Below is a small trained network, with its code and all its weights. Each question gives an input and a class and asks what happens when units are switched off, that is, made to give their printed mean instead of their output.

import numpy as np


def w(rows, s, z=0):
    codes = np.array(rows[::2]) - 128.0
    scale = np.full(codes.shape[1], s)
    scale[-1] = z or s
    return codes * scale


def f(y):
    return y / 2 * (1 + np.tanh(0.7978845608 * (y + 0.044715 * y**3)))


def log_softmax(a):
    a = a - a.max(-1, keepdims=True)
    return a - np.log(np.exp(a).sum(-1, keepdims=True))


def net(x, mask):
    res = np.array(x, float).reshape(1, 6) / 4 @ E
    y = f(res @ A[0][:, :-1].T + A[0][:, -1])
    res = res + np.where(mask, y, B[0][:, -1]) @ B[0][:, :-1]
    return log_softmax(res[-1] @ U[:, :-1].T + U[:, -1])


A, B = {}, {}
E = w([
[160,137,183,128,58,147,127,84,146,106],'x0',
[119,205,140,53,105,168,116,112,185,105],'x1',
[207,136,175,109,181,184,126,97,97,167],'x2',
[149,131,171,102,87,61,251,143,129,154],'x3',
[47,210,172,154,161,150,129,118,102,88],'x4',
[127,124,55,51,131,116,143,45,62,126],'x5',
],0.012)
A[0] = w([
[77,87,103,212,113,85,133,114,41,54,255],'neuron 1',
[181,161,73,112,140,165,31,109,92,103,107],'neuron 2',
[121,72,115,140,202,118,155,133,119,254,115],'neuron 3',
[69,138,169,124,68,59,132,225,129,134,61],'neuron 4',
[173,58,84,136,158,45,149,211,65,212,170],'neuron 5',
[123,121,111,157,190,192,86,147,188,159,58],'neuron 6',
[104,173,169,65,112,176,114,113,167,90,122],'neuron 7',
[131,114,103,79,57,122,176,66,89,127,175],'neuron 8',
[131,53,109,108,197,60,159,149,128,185,89],'neuron 9',
[152,40,90,158,144,76,174,165,83,224,154],'neuron 10',
[46,150,147,191,246,138,86,146,143,97,80],'neuron 11',
[24,142,161,192,223,149,61,225,53,90,203],'neuron 12',
[210,36,29,199,198,33,204,171,102,205,208],'neuron 13',
[85,210,202,174,97,151,161,154,88,154,226],'neuron 14',
[80,38,61,197,48,99,55,70,67,97,185],'neuron 15',
[175,116,214,161,144,157,140,135,33,161,164],'neuron 16',
[111,224,76,127,179,99,160,128,116,145,138],'neuron 17',
[135,81,64,74,157,156,136,147,133,139,84],'neuron 18',
[45,147,84,41,39,113,156,126,75,118,86],'neuron 19',
[139,162,115,70,140,121,152,109,65,138,134],'neuron 20',
[117,191,80,88,98,50,165,96,100,125,112],'neuron 21',
[86,199,107,68,190,203,101,133,78,114,7],'neuron 22',
[61,241,103,121,198,135,159,118,90,99,159],'neuron 23',
[194,166,94,65,82,137,135,71,121,137,73],'neuron 24',
[90,227,111,100,150,90,144,73,87,153,204],'neuron 25',
[79,167,237,169,126,99,156,198,137,66,149],'neuron 26',
[75,122,201,184,54,43,106,168,167,95,230],'neuron 27',
[136,130,105,84,108,81,176,117,163,53,94],'neuron 28',
[87,117,25,122,116,118,106,124,142,97,104],'neuron 29',
[99,236,110,131,208,141,147,144,98,118,229],'neuron 30',
[176,55,91,123,218,107,203,137,131,161,99],'neuron 31',
[136,161,162,92,88,135,150,136,151,57,45],'neuron 32',
[62,119,101,68,87,78,234,73,74,92,137],'neuron 33',
[130,139,120,220,61,92,174,180,198,137,163],'neuron 34',
[166,137,225,216,152,174,161,124,63,170,185],'neuron 35',
[76,135,123,143,170,147,103,178,118,111,84],'neuron 36',
[93,105,171,208,71,62,196,237,178,78,235],'neuron 37',
],0.0087,0.0034)
B[0] = w([
[161,165,61,160,147,235,164,101,221,123,195],'neuron 1',
[131,126,104,172,112,100,166,151,178,65,183],'neuron 2',
[120,135,177,157,101,141,48,116,47,173,178],'neuron 3',
[106,115,100,156,151,66,193,183,145,148,171],'neuron 4',
[125,33,121,191,63,123,101,45,96,244,219],'neuron 5',
[128,165,192,175,182,129,107,134,139,87,165],'neuron 6',
[116,61,100,170,138,153,151,116,130,149,179],'neuron 7',
[154,172,181,91,227,159,137,180,195,127,185],'neuron 8',
[110,119,197,175,36,101,119,71,98,202,182],'neuron 9',
[97,79,105,140,49,110,107,12,125,226,212],'neuron 10',
[131,242,136,182,212,47,86,186,115,44,187],'neuron 11',
[142,231,77,170,214,157,149,213,217,95,214],'neuron 12',
[125,46,77,194,88,132,87,11,77,254,252],'neuron 13',
[181,88,41,127,94,212,178,110,164,152,181],'neuron 14',
[154,198,50,53,220,247,163,139,33,35,206],'neuron 15',
[190,144,202,49,104,176,112,123,87,132,167],'neuron 16',
[66,59,144,54,108,127,106,115,86,94,159],'neuron 17',
[149,115,160,201,77,135,128,168,125,178,161],'neuron 18',
[180,121,194,70,146,183,134,150,163,84,182],'neuron 19',
[124,70,170,97,81,122,125,105,132,132,168],'neuron 20',
[153,141,206,96,142,140,154,139,192,98,176],'neuron 21',
[64,65,71,119,115,111,145,169,147,121,177],'neuron 22',
[102,23,35,46,95,163,196,37,74,116,187],'neuron 23',
[155,169,174,147,66,122,168,189,189,105,173],'neuron 24',
[103,88,159,24,116,97,177,48,148,91,180],'neuron 25',
[169,118,79,177,57,110,195,177,163,175,190],'neuron 26',
[127,126,47,146,167,93,210,138,148,116,197],'neuron 27',
[106,182,174,158,170,100,125,139,125,166,159],'neuron 28',
[162,110,136,84,134,170,137,54,93,134,172],'neuron 29',
[80,113,56,61,97,171,116,91,70,66,182],'neuron 30',
[135,113,186,140,70,137,94,133,33,188,184],'neuron 31',
[170,124,70,167,139,136,138,122,87,177,155],'neuron 32',
[166,116,217,88,118,113,197,97,230,76,203],'neuron 33',
[46,97,52,119,195,35,188,190,103,104,186],'neuron 34',
[225,132,192,80,35,234,82,88,102,144,174],'neuron 35',
[131,170,133,153,200,34,130,145,148,132,156],'neuron 36',
[81,145,30,137,103,60,224,223,172,156,218],'neuron 37',
],0.0072,0.018)
U = w([
[146,205,133,158,150,80,180,232,202,90,152],'0',
[105,66,236,92,83,2,150,84,139,190,4],'1',
[38,132,28,67,181,103,147,144,45,61,119],'2',
[94,57,134,60,86,152,158,35,109,113,76],'3',
[141,119,57,188,144,135,172,87,143,176,77],'4',
[227,222,222,58,179,196,126,96,102,43,198],'5',
[57,204,193,207,224,60,15,158,136,109,49],'6',
[213,82,136,155,81,167,87,69,23,223,160],'7',
],0.0077,0.0037)

Each question gives the input, the list of numbers given to net, and the class t.
The units are the neurons (one row each of A and B). Each row of codes is followed by its name. A weight is (code - 128) times the scale printed after its matrix; where a second scale follows, it is the last column's (A, B and U).
mask holds one flag per neuron, in row order. A switched-off neuron (its flag False) gives its mean, the last column of its row in B, instead of its output. The means were averaged over made-up inputs and are rounded, as every weight is.
A unit's drop is (log p(t) with every unit on - log p(t) with that unit switched off) / (log p(t) with every unit on - log p(t) with every unit switched off).
The circuit of an input: a set's keep is (log p(t) with only the set's units on - log p(t) with every unit switched off) / (log p(t) with every unit on - log p(t) with every unit switched off). Starting from the 12 units with the biggest drops (on a tie, the unit counted first), units are removed one at a time, each time the one whose removal leaves the highest keep (on an exact tie, the one counted first), for as long as the keep stays at least 0.8.
circuit, biggest first: the units of the circuit, biggest drop first
unit that matters most: the unit with the biggest drop
top k neurons: the k neurons with the biggest drops, biggest first
drop of u: that unit's drop, to one decimal
input [1,-3,-8,5,7,5], class 0: unit that matters most : neuron 33
input [4,-2,-3,5,-1,2], class 1: circuit, biggest first : [neuron 15; neuron 33]
input [3,-6,-4,1,1,6], class 3: circuit, biggest first : [neuron 12; neuron 33]
input [1,-1,1,7,-8,6], class 1: top 3 neurons : [neuron 33; neuron 15; neuron 24]
input [6,-6,-3,6,-3,2], class 1: top 2 neurons : [neuron 33; neuron 12]
input [0,7,-3,-6,4,6], class 2: top 2 neurons : [neuron 13; neuron 5]
input [-4,6,-3,3,8,3], class 3: top 2 neurons : [neuron 33; neuron 25]
input [-8,8,1,6,-7,-6], class 1: circuit, biggest first : [neuron 15; neuron 12]
input [5,1,8,-1,-4,-7], class 5: top 3 neurons : [neuron 13; neuron 5; neuron 10]
input [-6,-2,-5,-3,6,-2], class 2: top 4 neurons : [neuron 23; neuron 30; neuron 33; neuron 17]
input [-1,-5,7,-5,7,-6], class 5: top 3 neurons : [neuron 35; neuron 16; neuron 37]
input [-8,-1,3,-1,5,-3], class 2: top 2 neurons : [neuron 23; neuron 30]
input [4,-1,3,-6,4,2], class 2: top 2 neurons : [neuron 22; neuron 33]
input [8,6,4,7,8,-6], class 4: unit that matters most : neuron 26
input [-5,-7,3,-4,5,-5], class 6: top 2 neurons : [neuron 11; neuron 12]
input [5,-4,7,4,4,2], class 5: top 2 neurons : [neuron 13; neuron 5]
input [7,-8,-8,-6,-8,3], class 7: top 2 neurons : [neuron 13; neuron 12]
input [-7,-5,-1,0,7,-1], class 2: drop of neuron 30 : 0.7
input [-1,-3,-6,-1,-8,8], class 7: drop of neuron 18 : 0.0
input [-1,3,-7,4,-6,-7], class 0: unit that matters most : neuron 37
input [-4,8,6,-8,1,6], class 2: drop of neuron 13 : 0.1
